In the rows, 128 means zero.
Facts:
k355 brotrutra a; k662 brotrutra f; k643 brotrutra c; k566 brotrutra e; k440 brotrutra a; k758 brotrutra e; k108 brotrutra g; k573 brotrutra c
k247 brotrutra c; k829 brotrutra a; k843 brotrutra a; k905 brotrutra b; k229 brotrutra d; k18 brotrutra c; k145 brotrutra c; k814 brotrutra f
k606 brotrutra a; k383 brotrutra a; k373 brotrutra d; k359 brotrutra a; k635 brotrutra g; k704 brotrutra d; k838 brotrutra f; k424 brotrutra c
k304 brotrutra a; k269 brotrutra e; k779 brotrutra b; k271 brotrutra f; k290 brotrutra b; k600 brotrutra c; k422 brotrutra b; k583 brotrutra c
k451 brotrutra f; k712 brotrutra e; k217 brotrutra b; k610 brotrutra b; k692 brotrutra f; k953 brotrutra a; k96 brotrutra b; k83 brotrutra d
k53 brotrutra c; k29 brotrutra a; k77 brotrutra b; k328 brotrutra b; k920 brotrutra a; k976 brotrutra a; k179 brotrutra f; k548 brotrutra b
k783 brotrutra d; k285 brotrutra a; k410 brotrutra a; k294 brotrutra a; k405 brotrutra a; k958 brotrutra c; k435 brotrutra c; k480 brotrutra a
k706 brotrutra c; k425 brotrutra a; k688 brotrutra e; k234 brotrutra f; k339 brotrutra a; k423 brotrutra g; k7 brotrutra d; k689 brotrutra c
k264 brotrutra a; k370 brotrutra a; k512 brotrutra g; k760 brotrutra b; k795 brotrutra e; k323 brotrutra g; k743 brotrutra b; k856 brotrutra e
k914 brotrutra b; k823 brotrutra a; k243 brotrutra a; k272 brotrutra a; k135 brotrutra c; k240 brotrutra e; k375 brotrutra a; k644 brotrutra a
k763 brotrutra a; k983 brotrutra b; k616 brotrutra f; k549 brotrutra a; k559 brotrutra a; k207 brotrutra f; k963 brotrutra a; k669 brotrutra b
k564 brotrutra d; k23 brotrutra a; k909 brotrutra a; k369 brotrutra a; k570 brotrutra b; k288 brotrutra g; k676 brotrutra g; k686 brotrutra c
k789 brotrutra e; k259 brotrutra e; k421 brotrutra a; k733 brotrutra g; k980 brotrutra c; k75 brotrutra b; k486 brotrutra d; k845 brotrutra b
k861 brotrutra a; k215 brotrutra a; k535 brotrutra c; k880 brotrutra c; k463 brotrutra b; k181 brotrutra b; k725 brotrutra g; k344 brotrutra d
k351 brotrutra c; k176 brotrutra b; k871 brotrutra a; k729 brotrutra c; k501 brotrutra b; k927 brotrutra c; k194 brotrutra a; k781 brotrutra a
k705 brotrutra e; k804 brotrutra a; k844 brotrutra a; k811 brotrutra a; k894 brotrutra a; k989 brotrutra d; k299 brotrutra c; k391 brotrutra b
k241 brotrutra b; k131 brotrutra a; k822 brotrutra d; k805 brotrutra a; k982 brotrutra b; k307 brotrutra a; k326 brotrutra b; k318 brotrutra a
k873 brotrutra f; k544 brotrutra b; k979 brotrutra b; k246 brotrutra c; k620 brotrutra g; k870 brotrutra a; k567 brotrutra c; k56 brotrutra d
k943 brotrutra c; k588 brotrutra g; k227 brotrutra a; k895 brotrutra a; k97 brotrutra b; k831 brotrutra e; k592 brotrutra c; k124 brotrutra d
k678 brotrutra a; k961 brotrutra f; k634 brotrutra c; k387 brotrutra d; k674 brotrutra e; k153 brotrutra c; k219 brotrutra a; k615 brotrutra d
k48 brotrutra b; k724 brotrutra c; k690 brotrutra b; k321 brotrutra b; k998 brotrutra b; k775 brotrutra b; k242 brotrutra e; k46 brotrutra a
k376 brotrutra d; k529 brotrutra d; k577 brotrutra d; k355 mutrul fenu; k662 mutrul trabel; k643 mutrul brenok; k566 mutrul klotal; k440 mutrul klegopli
k758 mutrul klegopli; k108 mutrul klotal; k573 mutrul fenu; k247 mutrul trabel; k829 mutrul klotal; k843 mutrul klegopli; k905 mutrul klegopli; k229 mutrul trabel
k18 mutrul trabel; k145 mutrul klegopli; k814 mutrul klegopli; k606 mutrul trabel; k383 mutrul klotal; k373 mutrul klegopli; k359 mutrul brenok; k635 mutrul fenu
k704 mutrul fenu; k838 mutrul brenok; k424 mutrul klotal; k304 mutrul trabel; k269 mutrul brenok; k779 mutrul klotal; k271 mutrul klegopli; k290 mutrul klegopli
k600 mutrul brenok; k422 mutrul klegopli; k583 mutrul trabel; k451 mutrul trabel; k712 mutrul klegopli; k217 mutrul brenok; k610 mutrul fenu; k692 mutrul fenu
k953 mutrul klegopli; k96 mutrul klegopli; k83 mutrul trabel; k53 mutrul trabel; k29 mutrul trabel; k77 mutrul fenu; k328 mutrul brenok; k920 mutrul klotal
k976 mutrul trabel; k179 mutrul brenok; k548 mutrul trabel; k783 mutrul fenu; k285 mutrul klotal; k410 mutrul brenok; k294 mutrul klegopli; k405 mutrul fenu
k958 mutrul fenu; k435 mutrul klotal; k480 mutrul brenok; k706 mutrul brenok; k425 mutrul fenu; k688 mutrul klegopli; k234 mutrul brenok; k339 mutrul klegopli
k423 mutrul klotal; k7 mutrul trabel; k689 mutrul klegopli; k264 mutrul trabel; k370 mutrul trabel; k512 mutrul brenok; k760 mutrul brenok; k795 mutrul klegopli
k323 mutrul trabel; k743 mutrul fenu; k856 mutrul klotal; k914 mutrul fenu; k823 mutrul trabel; k243 mutrul brenok; k272 mutrul brenok; k135 mutrul trabel
k240 mutrul klotal; k375 mutrul brenok; k644 mutrul brenok; k763 mutrul klotal; k983 mutrul trabel; k616 mutrul klotal; k549 mutrul trabel; k559 mutrul fenu
k207 mutrul klotal; k963 mutrul fenu; k669 mutrul klotal; k564 mutrul klegopli; k23 mutrul brenok; k909 mutrul trabel; k369 mutrul fenu; k570 mutrul brenok
k288 mutrul klegopli; k676 mutrul fenu; k686 mutrul trabel; k789 mutrul brenok; k259 mutrul fenu; k421 mutrul fenu; k733 mutrul klegopli; k980 mutrul klotal
k75 mutrul brenok; k486 mutrul brenok; k845 mutrul klotal; k861 mutrul trabel; k215 mutrul brenok; k535 mutrul klotal; k880 mutrul klegopli; k463 mutrul klegopli
k181 mutrul klegopli; k725 mutrul trabel; k344 mutrul trabel; k351 mutrul klotal; k176 mutrul klotal; k871 mutrul trabel; k729 mutrul trabel; k501 mutrul klegopli
k927 mutrul klotal; k194 mutrul brenok; k781 mutrul trabel; k705 mutrul klegopli; k804 mutrul klegopli; k844 mutrul trabel; k811 mutrul klotal; k894 mutrul klegopli
k989 mutrul fenu; k299 mutrul klegopli; k391 mutrul trabel; k241 mutrul trabel; k131 mutrul brenok; k822 mutrul fenu; k805 mutrul trabel; k982 mutrul fenu
k307 mutrul fenu; k326 mutrul brenok; k318 mutrul fenu; k873 mutrul klotal; k544 mutrul klotal; k979 mutrul brenok; k246 mutrul klegopli; k620 mutrul brenok
k870 mutrul klegopli; k567 mutrul brenok; k56 mutrul klegopli; k943 mutrul klotal; k588 mutrul brenok; k227 mutrul trabel; k895 mutrul klegopli; k97 mutrul klotal
k831 mutrul klotal; k592 mutrul fenu; k124 mutrul klegopli; k678 mutrul klegopli; k961 mutrul fenu; k634 mutrul klotal; k387 mutrul trabel; k674 mutrul brenok
k153 mutrul brenok; k219 mutrul klegopli; k615 mutrul trabel; k48 mutrul klegopli; k724 mutrul klotal; k690 mutrul trabel; k321 mutrul klotal; k998 mutrul brenok
k775 mutrul fenu; k242 mutrul brenok; k46 mutrul klegopli; k376 mutrul klegopli; k529 mutrul klotal; k577 mutrul fenu; k355 klegrin k77; k643 klegrin k240
k566 klegrin k823; k758 klegrin k763; k108 klegrin k871; k573 klegrin k48; k829 klegrin k606; k229 klegrin k328; k814 klegrin k227; k606 klegrin k299
k383 klegrin k895; k838 klegrin k18; k424 klegrin k304; k304 klegrin k573; k269 klegrin k219; k779 klegrin k989; k422 klegrin k870; k583 klegrin k856
k451 klegrin k644; k712 klegrin k421; k217 klegrin k795; k610 klegrin k217; k692 klegrin k690; k953 klegrin k96; k96 klegrin k570; k83 klegrin k814
k53 klegrin k369; k29 klegrin k124; k77 klegrin k979; k328 klegrin k259; k920 klegrin k805; k976 klegrin k781; k179 klegrin k620; k783 klegrin k373
k285 klegrin k725; k410 klegrin k616; k294 klegrin k241; k405 klegrin k435; k435 klegrin k307; k425 klegrin k669; k688 klegrin k676; k339 klegrin k108
k689 klegrin k880; k264 klegrin k370; k370 klegrin k549; k512 klegrin k294; k323 klegrin k588; k914 klegrin k56; k823 klegrin k775; k243 klegrin k290
k272 klegrin k243; k135 klegrin k405; k240 klegrin k359; k375 klegrin k323; k644 klegrin k229; k763 klegrin k501; k983 klegrin k600; k616 klegrin k135
k549 klegrin k712; k207 klegrin k29; k963 klegrin k326; k564 klegrin k760; k369 klegrin k692; k570 klegrin k976; k288 klegrin k729; k676 klegrin k914
k686 klegrin k804; k789 klegrin k285; k421 klegrin k271; k980 klegrin k97; k75 klegrin k145; k486 klegrin k927; k845 klegrin k905; k215 klegrin k529
k535 klegrin k272; k880 klegrin k844; k181 klegrin k811; k725 klegrin k610; k344 klegrin k822; k351 klegrin k344; k176 klegrin k686; k871 klegrin k512
k729 klegrin k961; k501 klegrin k351; k927 klegrin k953; k194 klegrin k153; k705 klegrin k758; k804 klegrin k269; k844 klegrin k592; k811 klegrin k838
k894 klegrin k920; k989 klegrin k391; k299 klegrin k845; k391 klegrin k207; k241 klegrin k288; k822 klegrin k873; k805 klegrin k131; k982 klegrin k705
k307 klegrin k783; k326 klegrin k355; k318 klegrin k383; k873 klegrin k321; k544 klegrin k424; k979 klegrin k983; k246 klegrin k264; k620 klegrin k46
k870 klegrin k23; k567 klegrin k176; k56 klegrin k75; k943 klegrin k843; k227 klegrin k425; k895 klegrin k861; k97 klegrin k410; k592 klegrin k564
k124 klegrin k339; k678 klegrin k706; k961 klegrin k724; k387 klegrin k83; k674 klegrin k566; k219 klegrin k486; k615 klegrin k779; k48 klegrin k583
k724 klegrin k688; k690 klegrin k943; k321 klegrin k544; k775 klegrin k678; k529 klegrin k829; k577 klegrin k567

Known rows:
[136 131 116 123 134 102 136 103 126 111 190 146 127 126 117 139 103 152
 117 159 115 101  93 105 139 107 118 139 137 106 155] -> k272
[138 129 112 121 136 102 138 103 126 111 183 151 128 126 116 138 100 152
 122 156 113 103  93 108 140 104 118 141 137 104 153] -> k480
[112 138 156 131 124 124  83 121 171 131 116 124 112 161 165 148 140  71
 160 131 156 170 146 122 133 159 146 120 113 133 144] -> k704
[125 143 159 139 171 132  92 106 142 141 133 115 142 108 150 135 149 115
 103 106 126 151 161 126 128 141 132 139 126  98 140] -> k422
[121 130 131 102 198 108  70  95 173 127  68 110 139 100 123 154 127 200
 106  57 146 189 170 121 114 110 114 122 152 150 142] -> k96
[122 146 150 153 174 134 103 100 150 136 144 108 146 111 155 128 162 130
  99 118 133 140 152 124 125 144 141 127 117  99 134] -> k880
[126 113 190 129 177 146 115 130 161 146  59 113 124  97 181  14 164 152
 187 149 146 153 130 195 116 167  75 155  96  58 148] -> k688
[105 162 108 135 171 118  97 128 126 150  62 139 158 126 247 107 145  98
  99 100  96 166 137 178 122 117 154 131  82 107 134] -> k758
[148 133 153 133 161 140 103  93 152 129 158 135 153 109 138 146 158 140
 113 103 128 150 149 125 127 124 143 136 102  94 142] -> k440
[118 112  89 123  96 124 180 163  73 120 132 119 118 122  89 106  98 158
 110 154 111  70  94 121 128 115 108 118 160 160 104] -> k634
[109 120  70  86  94 110 179 164  36 132  73 149 138 156 151 103  86 103
  85 120  54  97  66 178 134  75 137 131 128 163 118] -> k544
[148 147  60 143  23 153 202 177  94 128 107 165  74  92  44  90 102 177
 184 164  84 109 126 134 115  98  83 153 152 122 103] -> k108
[141  71 110 128 138 119 206 216  62 118 125 152 140 111  98 159  33  96
 142 125 137  60 124  96 131 128 110 146 163 138  66] -> k97
[148 101 172 122 105 174 168 147 135 146  66 111 106 127  85  35 169 140
 202 126 143 144 132 200 111 147  96 147 114 104 115] -> k729
[150 117 167 122  85 176 154 151 129 150  69 120  96 118  70  56 159 116
 198 113 129 158 155 187 114 140  96 158 133 107 119] -> k241
[136 174 105 158  49 170 128 155 126 140  96 141  93 104  86 139 140  97
 159  96 110 166 196 123 113 127 134 137 143 138  96] -> k615
[114 131 115  98 103 142 123 145  86 141  39 149 153 160 200 121 140  68
 108  85  85 157 122 190 120 113 169 115  81 162 113] -> k344
[119 126 153 129  96 158 105 142 113 132 108 113 132 124 133 133 152 106
 118 120 139 127 155 119 123 162 135 106 125 158 110] -> k387
[129 121 141 136 115 155 135 141 121 138 115 102 136 136 116 123 159 117
 118 113 145 124 146 137 122 144 142 108 124 155 102] -> k18

Rows:
No name comes twice in this set of rows, the named rows included.
[128 192 109 167  68 140 103 129 184 141 117 148  69 137 112 154 136  62
 198 112 126 205 190 122 124 130 145 151 135 112 131]	k989
[116 101  57  85 124  97 155 150 107 105  65 113 114 113  57 128  72 251
 109 103 133 109 103 114 115  82  89  99 191 220 104]	k927
[ 97 127  55 101 101 111 192 156  44 119  65 146 134 157 166  85  87 116
  95 127  53  93  61 183 122  81 148 117 113 168  99]	k873
[113 116 112 118  81 127 156 155  62 123 151 109 116 121  82 115 104 139
  91 162 109  61  97 102 139 131 103 118 174 162 119]	k845
[141 105 164 153 211 128 121 158 141 126 117 156 163  92 188 176  88  79
 150  93 155 140 184 101 120 163 136 150 104  77  92]	k373
[144 117 115  94 104 149 142 130  94 140  85 153 165 164 160 134 156  91
 106  78  94 151 111 191 124  89 179 121  75 154 119]	k304
[143 126 153 125 124 128 105 104 180 130 157 132 125 168 129 161 154  89
 157 121 160 166 134 129 137 131 160 126 105 127 149]	k559
[168 177 121 162 103 162 133 103 168 140 144 159 103  83  79 121 157 140
 177  92 100 190 186 144 115  97 127 176 120  57 136]	k339
[129  99 211 110 177 149 104 111 152 134  77 121 130 103 166  45 159 145
 174 139 137 152 128 175 118 173  84 152  92  60 155]	k56
[144  68  96 143 151 116 226 220  69 114 129 153 145 113 105 158  31 108
 150 129 146  55 120  97 126 126 118 141 151 136  51]	k435
[135 121 138 133  94 158 121 143 123 135 121 122 140 129 131 146 168 133
 120 137 142 122 147 120 122 154 138 101 104 158 109]	k725
[144 157  93 146  94 122 166 130 146 125 125 171  78 103  96  83 105 171
 201 179  95 136 115 144 120 110  77 172 131  65 147]	k512
[135  76 138 101  95 143 210 164  86 126  85 117  96 119  68   8 113 182
 187 177 118  77  66 184 121 129  58 149 145 113 120]	k724
[168 139 158 138 129 163 136 101 167 139 125 149 113  91  91  81 165 153
 189 109 115 178 157 170 116 115 109 177 105  46 147]	k294

Now the same things, written a new way:
Known rows:
[138  74 139  74 136 129 124  89  98 105 101 100 105 116  91 131 109 108
 125 166 147  76 102 148 168 130 119 113 119 149] -> k983
[102  63  97 109 136 168  92 119 119 199 158 120  82 150 115 146 145 103
 129 118 168  84 113 106 213 156  78 129 130 162] -> k97
[109  90 120  80 163 146 117  74 125 152 148 110  81 108  89 131 127 104
 128 163 138  96 103 113 167 153  95 119 112 154] -> k669
[165 159  71 207 124 142 185  84 207 100 116 192 146 119 128 145 154 128
 150 122 114 220 129 102  33  99 106 141 144 130] -> k676
[140  83 116 158 104 122 119 146 157  92 136 134 193 166 152 159 134 109
 125 110 151 115 133 102 196 108  97 145 132 145] -> k373
[108 132 107 141  95 151 109 100 126 110  77 100  68 125 137 113 111 122
 135 144 131 120  98 137 105 155 155 128 146 146] -> k583
[167  99  61 199 109 151 188  80 173  83 105 183 158 122 116 133 134 129
 138 158 140 166 109 109  80 100 118 124 161 143] -> k688
[ 96 126 116 163  95 121 141 101 193  58 121 117 157 127 168 103 108 109
 134 144 112 139 112  82  79 118 143 143 150 150] -> k758
[119 145  97 124 147 126 129  99 100 177 148  93  60 127 115 110 139 132
 144 121 104 139  90 116  84 156  99 133 146 129] -> k811
[107 137  85  72 125 175  98  85 170 180 181 106 111 114 143 133 159 136
 140 157 118 169  84 137 130 164 106  74 144  93] -> k927
[111  72 102 150 126 120 155  99  88 101 133  73 118 126 117 149 134 102
 124 135 131 100  86 133 239 130 141 120 109 119] -> k615
[122 146 130  87  88 148 105  85 122 139 128 131 155 129 141 117 125 115
 128 175 119 181  87 142 144 132 117 106 181  77] -> k567
[114 119  93 143 149 116 133 103 128 140 192  97 102 114 115 115 129 133
 138 171 124 128  84 114 117 160 103 134 153 151] -> k566
[ 68 152  68 148 134 163 102  76 150 139 105 103  48 114 141 115 119 112
 127 151  99 117 112  82 143 183 140 135 114 150] -> k873
[125 149 109 117 155 114 132  98  95 168 151  89  62 121 108 109 134 133
 144 130 101 138  90 121  76 156  97 138 143 132] -> k829
[127 159 149 126 135  91 159 109 185  99 146 121 154 126 148 122 137 106
 150  98  90 181 126  96  35  93  98 152 132 123] -> k425
[139 140 169 122 117  98 142 115 155  78 126 119 153 112 129 134 122 108
 142 148 125 168 117 145  85 109 119 144 143 132] -> k299
[119  84 133  32 110 161 121  75 206  93 130 130 199 123 150 141 138  98
 126 150 124 134 117 114 154  97 109  71 117  99] -> k96
[126 156 147 125 134  89 159 110 186  97 148 121 153 126 147 122 137 105
 150  99  91 182 126  97  35  93  97 152 131 123] -> k369

Rows:
No name comes twice in this set of rows, the named rows included.
[127 119 101  69 102 149 104  65 139 105 142 130 208 137 143 125 124 121
 110 187 107 147  89 110 211 127 112  81 150  70]	k486
[137  72 132  76 132 135 123  88 100 106 102 101 105 119  94 132 111 108
 125 163 148  76 102 145 171 130 120 111 120 148]	k690
[ 75 139 117 155 123 126 133  74 251  41 119 131 166 123 171 124 117  87
 125 127  93 139 142  36 119 115 137 148  91 156]	k822
[ 80  95 134 166 141 101 187  96 195  76 182 106 184 114 148 164 156  65
 134 105 105 166 120  78 201  89 119 145  88 115]	k989
[121 151 164 129 130  98 147 112 208  86 160 132 163 108 142 141 137  97
 148 131 115 192 130 117  70 102 106 151 129 135]	k592
[139 118 143 140 120  83 157 117 162  57 156 114 184 118 137 119 115 117
 138 161 119 148 107 120  85 105 116 144 153 142]	k712
[136 120 100  75  95 161 105 102 141 134 129  99 129 126 145 134 140 139
 137 155 132 146  85 169 132 142 131  72 153  92]	k686
[110 117  96 152 121 152  96 141 117 204 170 112  71 144 130 143 151 122
 143 115 156 138 103 133 157 167  91 143 156 147]	k980
[144 136 144 120 130  95 143 113 147  66 115 121 165 113 128 145 119 106
 133 157 109 148 129 134 127 110 117 138 121 126]	k271
[114  95 129  33 102 168 102  57 130 132 117 137 172 130 127 120 119  98
 114 183 126 132  95 117 196 120 106  83 151  85]	k570
[132 149 154 124 104 113 120  96  86 123 113 132 129 123 112 113 107 107
 130 177 127 167  95 145 131 132 116 150 179 113]	k706
[117 121 122  97 135 120 141  87 245  64 178 130 227 121 160 154 146 105
 129 137 101 163 128  81 149  97 103 107 100 109]	k577
[143 115  96 123 123 128 125 112  92 111  98  98 103 123 117 142 119 126
 130 159 128 111 106 158 167 143 131 117 129 126]	k662
[140 134 140 121 127  99 143 115 149  69 115 119 163 116 131 146 121 105
 133 151 111 149 129 133 133 110 117 137 123 123]	k814
[124 124 121 162 100 119 127 165 176 155 156 136 155 177 178 140 157 106
 151  45 129 166 140  89  85  96  75 166 155 134]	k405

